Each row is followed by its group, which names the range that a hidden value of the row falls in. A new part has a new value, new ranges and new names.
(in the rows, 128 means zero)
[158 105 130 139  99 162 138 164 117 165 121 159 126 132 138 130 124  88
 137 216  78 128 160 151 140  65 127 120 153 137 163 146 117 131 156 240
 155  91 116 120 134 129 153 112 125 118 169 130 166 140 142 111 106 196
 131 150 130 101 162 140] : <77>
[135 125 125 126 120 176 169 157 112 140 122 131 132 133 153 177 168  78
 141 224 106 137 224 123 147  82 110 130 131 158 172 144 129 133 153 255
 152 124  92 168 141 127 150 134 146 109 190 116 159 148 150 116 106 103
 152 116 131  92 180  82] : <80>
[152  99 138 139  94 163 126 151 119 166 144 159 127 131 172 141 137  87
 132 203 102 133 195 146 147  71 118 113 146 131 157 148 104 135 159 211
 169  93 118 131 135 124 152 102 133 115 177 128 169 161 119 115 108 243
 145 152 129  97 170 137] : <77>
[135 120 163 132 113 116 151 113 132 153 155 113 139 126 136  86 170 183
 157 141  68 137 210 153 108 121  98 122 129 102 133 133 125 131 127 152
 144 137 118 164 126 132 161 148 113 130 126 142 103 137 102 123 126 230
 112 125 125 124 141 147] : <78>
[127 152 129 121 100 131  88 133 161 138 130 113 140 128  89  41 196 130
 135 196  95 125 195 151  91 118 153 110 117 101 128 135  90 132 131 154
 139 155 116 172 129 118 149 145 159 114 100 159 109 127  97 139 130 109
 103 149 126 119 125 175] : <81>
[127 154 132 123 104 134  81 132 161 136 130 114 140 126  90  40 207 135
 138 195 102 123 208 145  95 123 152 109 114 100 129 134  84 132 128 156
 135 157 114 166 128 119 156 143 158 115  98 160 108 122  91 142 130 108
 104 148 125 121 128 184] : <81>
[124 143 155  90 134 105  68 107 171 137 145 113 150 121 125  55 157 148
 157 181 161 123 205 121 119 141 147 110 106  94 158 131  89 130 143 108
 149 134 114 159 122 116 162 159 135 108 133 159 118 162  93 137 127 122
 126 115 121 166 107 209] : <77>
[157 107 124 139 102 167 152 171 110 163 114 158 125 133 136 140 128 101
 140 212  71 127 157 153 139  73 130 123 152 142 169 147 119 130 154 252
 149  97 119 120 135 129 151 107 129 119 167 123 165 142 150 111 103 177
 129 146 129 104 178 140] : <80>
[142 127 118 131 124 177 184 182 106 141  95 143 127 133 118 167 154  90
 147 238  69 130 156 136 139  71 128 135 141 163 193 146 133 128 147 226
 136 120 100 139 136 134 147 129 136 115 170 113 163 131 165 112 103  78
 136 125 131  98 179  98] : <78>
[128 116 158 146 101 119 140 127 138 143 160 113 137 131 123  80 189 172
 151 147  55 137 218 156 105 138  94 116 127 109 128 134 124 134 131 154
 142 143 118 178 129 125 164 151 122 124 129 147  93 137  94 131 128 231
 106 135 125 126 149 146] : <80>
[128 146 157  83 140 104  95 102 176 137 127 113 149 115 124  67 143 158
 168 184 168 121 176 126 118 140 154 115 105  83 167 130  94 127 130  83
 146 132 116 137 119 131 153 157 125 116 125 152 132 159 106 127 125 118
 128 111 122 144 113 193] : <80>
[157 102 126 140  93 163 144 170 102 164 121 158 125 135 147 129 116  89
 139 219  66 127 174 151 145  63 124 120 151 143 163 147 121 131 164 237
 154  98 116 126 136 125 160 105 124 111 171 130 167 149 145 111 104 193
 130 146 128 108 174 145] : <80>
[125 150 140  97 122 119  66 111 177 136 131 112 146 120 106  43 176 129
 146 202 159 121 194 130 113 135 169 109 105 100 153 133  82 130 133 112
 144 148 113 159 123 117 153 153 150 108 114 163 122 151  96 139 130  84
 121 139 122 147 101 203] : <77>
[140 120 123 130 121 170 177 174 108 140 117 135 128 136 134 167 162  87
 145 220  65 133 196 128 147  81 114 131 136 171 184 146 133 130 169 238
 141 125  97 159 139 126 157 135 134 109 183 121 154 148 162 117 107 103
 141 122 129 109 180  99] : <78>
[145 107 137 139 103 166 118 132 123 161 139 150 129 125 179 143 152  84
 126 209 123 135 204 139 149  83 116 112 144 121 151 147  99 136 153 229
 176  93 113 132 137 129 144 102 138 116 186 121 169 160 116 111 111 232
 158 157 131  80 176 108] : <81>
[127 127 171  92 138  91 104 103 168 140 155 113 147 119 147  71 139 167
 165 161 157 128 209 120 129 158 136 115 109  94 167 133 103 130 139  92
 151 131 115 149 120 123 167 164 114 117 143 150 129 168 100 125 126 163
 134 103 121 166 106 189] : <78>
[128 163 134 106 118 133  71 125 175 132 115 112 144 121  90  44 184 132
 143 212 134 120 177 139  99 119 169 112 111  80 136 134  82 130 126 120
 137 156 111 153 125 123 146 147 159 113 100 158 117 129 100 139 130  86
 111 143 125 123 115 192] : <77>
[148 103 140 137 100 166 111 137 126 164 142 146 129 130 180 136 147  87
 129 201 121 134 200 142 145  80 122 113 142 128 145 148 106 136 153 220
 170  93 113 129 137 127 143 100 136 116 180 126 169 163 122 111 110 235
 156 157 130  87 175 121] : <81>
[128 126 170  89 139  97 122  95 164 143 145 113 148 116 155  76 137 175
 172 164 149 129 183 126 119 162 132 118 114  88 169 131 111 128 131  91
 149 126 116 145 119 131 160 154 113 120 140 147 120 157 101 121 123 177
 128 112 121 155 114 179] : <78>
[149 108 139 129  99 168 123 146 129 164 130 156 129 128 166 140 143  88
 130 215 118 132 172 146 146  71 124 114 145 126 155 147 104 134 151 236
 168  92 118 120 133 131 139  98 138 116 172 119 170 155 121 108 109 220
 149 158 130  85 175 126] : <77>
[124 144 142 103 110 118  61 121 178 136 139 113 146 123 104  22 180 130
 146 194 138 120 207 127 113 136 164 106 105 109 148 133  82 132 139 126
 145 153 115 166 124 113 161 156 149 109 118 167 117 150  96 142 129 105
 117 135 120 147 113 208] : <77>
[157 102 122 142  99 157 145 179 107 161 126 154 125 138 134 145 136  94
 143 215  62 128 201 147 146  73 130 124 147 162 173 146 121 130 168 251
 147 108 113 138 136 121 167 117 125 115 174 125 168 148 155 118 103 179
 125 134 128 121 175 147] : <78>
[154  94 137 136  94 154 120 149 110 167 150 161 127 135 177 121 140  87
 130 197  89 132 205 146 148  80 116 114 148 136 153 148 109 134 164 243
 167  83 116 134 136 119 152 105 128 115 179 128 165 160 130 117 109 250
 140 157 127 115 192 142] : <77>
[154 110 128 137 102 169 135 165 115 166 112 158 125 131 139 134 126  90
 136 226  83 126 138 153 138  66 134 119 153 137 162 147 115 129 149 235
 153  90 118 108 133 132 144 101 130 118 163 121 173 145 144 109 106 186
 134 153 131  95 180 135] : <77>
[130 120 172 110 134  99 144  96 139 145 138 113 144 119 141  87 154 179
 170 152 110 134 177 144 116 136 113 113 122  89 156 134 118 128 123 128
 144 122 118 139 120 139 154 146 108 125 129 138 109 145 108 114 125 212
 120 116 124 128 131 146] : <78>
[136 123 126 129 119 175 168 159 114 137 122 131 129 133 149 173 173  76
 140 226  87 137 217 121 147  87 108 129 131 167 174 146 132 132 148 237
 150 122  95 166 141 127 155 130 134 107 190 121 159 149 155 117 106 115
 153 121 130 100 181  82] : <78>
[128 151 135 125 103 138  92 133 163 133 128 115 140 127  83  38 199 138
 136 185  89 124 198 152  93 116 151 112 118 102 123 135  89 131 127 150
 135 157 113 166 129 122 145 141 154 116  97 160 110 125  98 135 129 129
 100 155 126 114 129 175] : <81>
[125 153 156  87 135 111  77 103 172 137 123 114 150 117 118  53 157 149
 162 185 181 120 179 124 115 135 167 112 109  90 160 131  87 128 131  90
 144 144 115 140 121 124 156 154 138 116 122 157 130 155 104 130 124  95
 127 127 122 151 118 201] : <77>
[130 111 176 116 130  93 142 102 137 147 161 115 143 123 152  93 152 190
 166 141 104 136 215 134 123 145 105 120 121 100 159 131 122 131 134 116
 148 125 118 156 122 130 168 157 105 126 139 138 114 158 102 120 126 222
 124 110 122 146 129 159] : <78>
[137 111 138 133 110 171 116 130 136 151 145 141 132 129 183 168 171  80
 132 213 133 140 231 129 151  85 111 113 135 131 162 145 108 137 154 214
 170 105 104 153 136 127 143 108 146 115 188 122 164 168 116 112 112 193
 164 147 131  85 175  93] : <81>
[124 138 163  90 139 100  81 101 170 139 141 112 150 116 139  70 143 148
 162 175 166 125 200 118 123 148 147 112 105  86 169 131  99 129 135  96
 147 133 115 148 120 123 159 157 128 114 127 157 118 164 102 131 125 124
 129 112 121 160 118 197] : <80>
[130 132 135 139  91 136  98 135 147 139 154 113 136 134 101  54 202 145
 135 173  68 131 240 154 104 122 130 112 120 115 122 136  98 135 136 173
 136 161 117 187 131 112 163 147 145 117 110 160  98 127  86 142 129 168
 101 150 124 125 136 176] : <81>
[131 127 162 124 120 126 149 111 131 142 134 113 140 125 123  85 181 185
 160 159  73 136 180 157 103 124 109 125 125  95 135 131 123 129 118 141
 138 133 117 153 123 139 156 140 120 131 117 138 105 129  98 118 124 210
 114 124 126 113 142 137] : <78>
[145 115 136 135 120 171 112 137 127 166 130 146 129 126 175 142 146  90
 128 203 127 132 170 144 145  71 124 112 144 122 153 146 106 135 146 239
 171  91 113 123 135 132 140  98 137 119 177 126 163 157 122 107 111 220
 160 162 131  77 177 115] : <81>
[136 125 125 131 119 168 166 172 113 137 119 131 128 135 140 167 170  91
 144 233  75 136 213 123 145  77 115 131 138 168 184 146 132 131 162 235
 153 125  93 165 141 126 154 135 139 109 188 118 158 142 156 118 105 115
 145 118 129 104 182  82] : <78>
[150 114 118 138 107 162 167 185 104 150 114 151 125 136 121 149 143  95
 147 224  49 129 175 140 145  77 124 130 144 171 181 144 129 129 165 253
 139 116 108 138 137 125 160 130 129 113 172 119 159 138 166 118 104 140
 129 129 128 121 182 126] : <78>
[125 152 152  84 135 109  73 107 180 138 132 111 147 117 125  51 160 141
 160 188 175 119 193 122 115 128 160 111 107  92 166 132  86 129 129  96
 145 141 115 146 120 123 153 154 138 114 126 154 126 157 104 131 129 108
 125 122 122 157 108 198] : <77>
[131 127 152 139 107 128 140 130 130 145 139 114 138 127 114  77 189 177
 151 158  60 134 186 161  99 122 113 122 128 102 126 133 117 131 118 164
 134 142 121 160 129 132 155 138 128 129 115 138 105 124 101 123 128 204
 104 136 126 103 148 141] : <77>
[148 111 137 134  95 170 123 147 132 164 132 155 129 129 165 142 140  82
 129 214 115 131 181 147 142  74 123 114 148 128 155 148 100 134 152 253
 167  91 117 119 134 129 144  99 133 117 179 122 171 156 119 109 108 229
 149 158 130  87 174 127] : <77>
